Here is a tiny trained network, its code and every weight. The questions are about switching its units off for an input and a class, where a switched-off unit gives its printed mean instead of its output.

import numpy as np


def w(rows, s, z=0):
    codes = np.array(rows[::2]) - 128.0
    scale = np.full(codes.shape[1], s)
    scale[-1] = z or s
    return codes * scale


def f(y):
    return y / 2 * (1 + np.tanh(0.7978845608 * (y + 0.044715 * y**3)))


def log_softmax(a):
    a = a - a.max(-1, keepdims=True)
    return a - np.log(np.exp(a).sum(-1, keepdims=True))


def net(x, mask):
    res = np.array(x, float).reshape(1, 8) / 4 @ E
    y = f(res @ A[0][:, :-1].T + A[0][:, -1])
    res = res + np.where(mask, y, B[0][:, -1]) @ B[0][:, :-1]
    return log_softmax(res[-1] @ U[:, :-1].T + U[:, -1])


A, B = {}, {}
E = w([
[166,113,201,96,88,202,84,144,167,135],'x0',
[145,131,180,139,173,84,138,187,207,98],'x1',
[120,170,91,22,181,128,154,177,158,79],'x2',
[238,87,38,97,161,143,51,152,75,177],'x3',
[144,87,160,27,124,32,85,117,78,137],'x4',
[92,150,115,106,129,180,115,79,228,147],'x5',
[158,45,88,172,44,142,118,187,190,145],'x6',
[175,139,245,100,142,90,7,76,106,156],'x7',
],0.012)
A[0] = w([
[118,109,53,120,135,158,111,199,100,164,232],'N1',
[121,93,63,145,117,116,139,82,194,161,119],'N2',
[99,126,207,103,21,84,142,170,201,108,203],'N3',
[190,95,229,220,166,78,113,99,79,147,223],'N4',
[127,189,154,2,129,142,66,190,123,181,248],'N5',
[117,229,222,175,107,81,195,60,129,176,190],'N6',
[150,78,42,177,136,132,168,159,127,128,131],'N7',
[162,153,104,54,191,17,95,202,125,137,62],'N8',
[229,79,172,210,119,159,104,27,157,165,253],'N9',
],0.0086,0.0056)
B[0] = w([
[244,105,94,100,66,83,190,32,76,97,209],'N1',
[93,72,71,133,175,189,93,129,158,164,174],'N2',
[104,13,232,124,85,76,200,111,189,159,231],'N3',
[144,200,203,168,67,62,42,201,64,49,248],'N4',
[213,106,148,16,181,155,152,41,163,23,243],'N5',
[34,199,169,218,176,125,129,94,108,103,235],'N6',
[122,58,2,215,101,137,162,204,92,100,211],'N7',
[174,148,89,30,203,64,104,168,127,101,223],'N8',
[124,192,77,125,27,164,1,151,159,154,250],'N9',
],0.0082,0.015)
U = w([
[192,128,117,28,213,52,115,152,135,108,209],'0',
[126,120,81,170,96,170,56,110,204,180,46],'1',
[181,148,144,69,120,234,129,71,153,119,122],'2',
[133,38,213,102,67,62,148,147,171,167,53],'3',
[147,85,16,183,74,107,214,169,60,108,218],'4',
[194,134,168,210,85,125,40,248,185,95,2],'5',
[97,182,169,162,160,60,81,60,41,111,85],'6',
[48,202,142,167,148,161,224,181,235,74,253],'7',
],0.012,0.0064)

Each question gives the input, the list of numbers given to net, and the class t.
The units are the neurons (one row each of A and B). Each row of codes is followed by its name. A weight is (code - 128) times the scale printed after its matrix; where a second scale follows, it is the last column's (A, B and U).
mask holds one flag per neuron, in row order. A switched-off neuron (its flag False) gives its mean, the last column of its row in B, instead of its output. The means were averaged over made-up inputs and are rounded, as every weight is.
A unit's drop is (log p(t) with every unit on - log p(t) with that unit switched off) / (log p(t) with every unit on - log p(t) with every unit switched off).
The circuit of an input: a set's keep is (log p(t) with only the set's units on - log p(t) with every unit switched off) / (log p(t) with every unit on - log p(t) with every unit switched off). Starting from all 9 units, units are removed one at a time, each time the one whose removal leaves the highest keep (on an exact tie, the one counted first), for as long as the keep stays at least 0.8.
units of the circuit, in order: the units of the circuit, biggest drop first
unit that matters most: the unit with the biggest drop
k most important neurons: the k neurons with the biggest drops, biggest first
drop of u: that unit's drop, to one decimal
input [2,4,8,-1,-1,8,4,0], class 3: unit that matters most	N3
input [-1,-7,3,-3,-5,-3,-2,1], class 7: 4 most important neurons	N4, N1, N8, N9
input [7,2,-3,8,3,4,-1,3], class 2: units of the circuit, in order	N5, N9
input [4,3,5,8,-7,-6,5,7], class 0: 4 most important neurons	N5, N8, N1, N6
input [-3,6,1,-7,6,-8,-1,-6], class 7: 4 most important neurons	N1, N6, N5, N4
input [-3,5,8,-4,-4,-7,7,1], class 4: 2 most important neurons	N7, N5
input [0,-6,6,-5,5,-8,-6,7], class 0: 2 most important neurons	N5, N8
input [4,-6,4,-7,4,6,2,-4], class 3: 2 most important neurons	N3, N6
input [8,-6,-6,-8,4,7,1,-8], class 3: 2 most important neurons	N3, N7
input [7,-8,-4,3,-8,-2,-7,5], class 5: 2 most important neurons	N9, N4
input [4,8,1,-1,1,-1,-1,-1], class 3: drop of N3	1.0
input [7,5,6,-1,-6,5,6,4], class 3: drop of N3	0.8
input [7,7,-2,-3,-2,8,5,5], class 3: drop of N3	2.6
